Here is a tiny trained network, its code and every weight. The questions are about switching its units off for an input and a target symbol, where a switched-off unit gives its printed mean instead of its output.

import numpy as np


def w(rows, s, z=0):
    codes = np.array(rows[::2]) - 128.0
    scale = np.full(codes.shape[1], s)
    scale[-1] = z or s
    return codes * scale


def f(y):
    return np.maximum(y, 0)


def softmax(a):
    e = np.exp(a - a.max(-1, keepdims=True))
    return e / e.sum(-1, keepdims=True)


def log_softmax(a):
    a = a - a.max(-1, keepdims=True)
    return a - np.log(np.exp(a).sum(-1, keepdims=True))


def net(x, mask):
    ids = ['Πεζημξ'.index(c) for c in x.split()]
    T = len(ids)
    res = E[ids] + P[:T]
    q, k, v = (res @ M[0].T for M in (Q, K, V))
    z = softmax(np.where(np.tri(T) > 0, q @ k.T / 4**0.5, -1e9)) @ v
    res = res + np.where(mask[0], z, O[0][:, -1]) @ O[0][:, :-1]
    y = f(res @ A[0][:, :-1].T + A[0][:, -1])
    res = res + np.where(mask[1:9], y, B[0][:, -1]) @ B[0][:, :-1]
    return log_softmax(res[-1] @ U[:, :-1].T + U[:, -1])


Q, K, V, O, A, B = {}, {}, {}, {}, {}, {}
E = w([
[133,150,145,138],'Π',
[89,118,129,72],'ε',
[109,151,53,231],'ζ',
[106,2,58,123],'η',
[136,148,146,139],'μ',
[70,191,176,98],'ξ',
],0.018)
P = w([
[170,139,171,131],'0',
[140,124,81,58],'1',
[57,134,166,149],'2',
[102,159,132,126],'3',
[114,131,43,8],'4',
[37,115,93,123],'5',
],0.014)
Q[0] = w([
[77,29,157,122],'head 0',
[87,137,217,130],'head 0',
[103,254,165,162],'head 0',
[93,72,57,64],'head 0',
],0.013)
K[0] = w([
[66,147,98,46],'head 0',
[100,152,197,87],'head 0',
[250,115,229,166],'head 0',
[74,46,100,106],'head 0',
],0.012)
V[0] = w([
[157,169,2,175],'head 0',
[72,238,9,140],'head 0',
[19,116,35,138],'head 0',
[96,147,123,116],'head 0',
],0.0098)
O[0] = w([
[218,48,219,111,131],'head 0',
[239,60,162,211,120],'head 0',
[197,171,254,89,255],'head 0',
[130,136,115,153,135],'head 0',
],0.01,0.0086)
A[0] = w([
[129,209,173,148,208],'neuron 0',
[96,140,219,210,127],'neuron 1',
[129,210,124,100,3],'neuron 2',
[137,133,169,89,223],'neuron 3',
[182,229,119,235,73],'neuron 4',
[94,39,54,135,130],'neuron 5',
[106,138,126,200,109],'neuron 6',
[162,181,7,107,42],'neuron 7',
],0.014,0.0045)
B[0] = w([
[63,60,125,133,204],'neuron 0',
[112,213,185,109,189],'neuron 1',
[219,73,156,139,181],'neuron 2',
[128,129,52,185,250],'neuron 3',
[103,7,106,127,168],'neuron 4',
[68,126,185,178,159],'neuron 5',
[207,204,60,170,159],'neuron 6',
[189,144,167,32,172],'neuron 7',
],0.016,0.013)
U = w([
[128,171,108,137,167],'Π',
[24,116,51,154,243],'ε',
[128,113,140,160,18],'ζ',
[118,42,2,83,77],'η',
[105,162,115,141,212],'μ',
[98,95,120,74,4],'ξ',
],0.007,0.0039)

Each question gives the input, a string of symbols that net reads in full, and the target symbol t.
The units are the heads (4 rows each of Q, K, V and O) and the neurons (one row each of A and B). Each row of codes is followed by its name. A weight is (code - 128) times the scale printed after its matrix; where a second scale follows, it is the last column's (O, A, B and U).
mask holds one flag per unit, heads first, then neurons. A switched-off unit (its flag False) gives its mean, the last column of its rows in O or B, instead of its output. The means were averaged over made-up inputs and are rounded, as every weight is.
A unit's drop is (log p(t) with every unit on - log p(t) with that unit switched off) / (log p(t) with every unit on - log p(t) with every unit switched off).
The circuit of an input: a set's keep is (log p(t) with only the set's units on - log p(t) with every unit switched off) / (log p(t) with every unit on - log p(t) with every unit switched off). Starting from all 9 units, units are removed one at a time, each time the one whose removal leaves the highest keep (on an exact tie, the one counted first), for as long as the keep stays at least 0.8.
circuit, biggest first: the units of the circuit, biggest drop first
unit that matters most: the unit with the biggest drop
k most important neurons: the k neurons with the biggest drops, biggest first
drop of u: that unit's drop, to one decimal
input η η μ, target ε: unit that matters most => neuron 0
input ε η η, target μ: circuit, biggest first => head 0; neuron 1; neuron 4
input η Π μ η Π, target η: circuit, biggest first => neuron 1; neuron 5
input ξ ξ ξ μ, target η: circuit, biggest first => head 0; neuron 4; neuron 7
input μ μ ξ ε ξ, target ξ: 3 most important neurons => neuron 7; neuron 3; neuron 6
input ξ η η ξ, target η: circuit, biggest first => head 0; neuron 1; neuron 7
input ξ η η Π, target η: circuit, biggest first => head 0; neuron 4; neuron 7
input ξ ξ μ, target ε: 2 most important neurons => neuron 4; neuron 5
input η η Π, target ε: 3 most important neurons => neuron 0; neuron 7; neuron 4
input η ε η η μ, target η: drop of neuron 1 => 0.4
input ζ ξ η μ ξ, target η: drop of neuron 0 => 0.2
input ε ε ζ ξ ζ, target ζ: drop of neuron 1 => 0.5
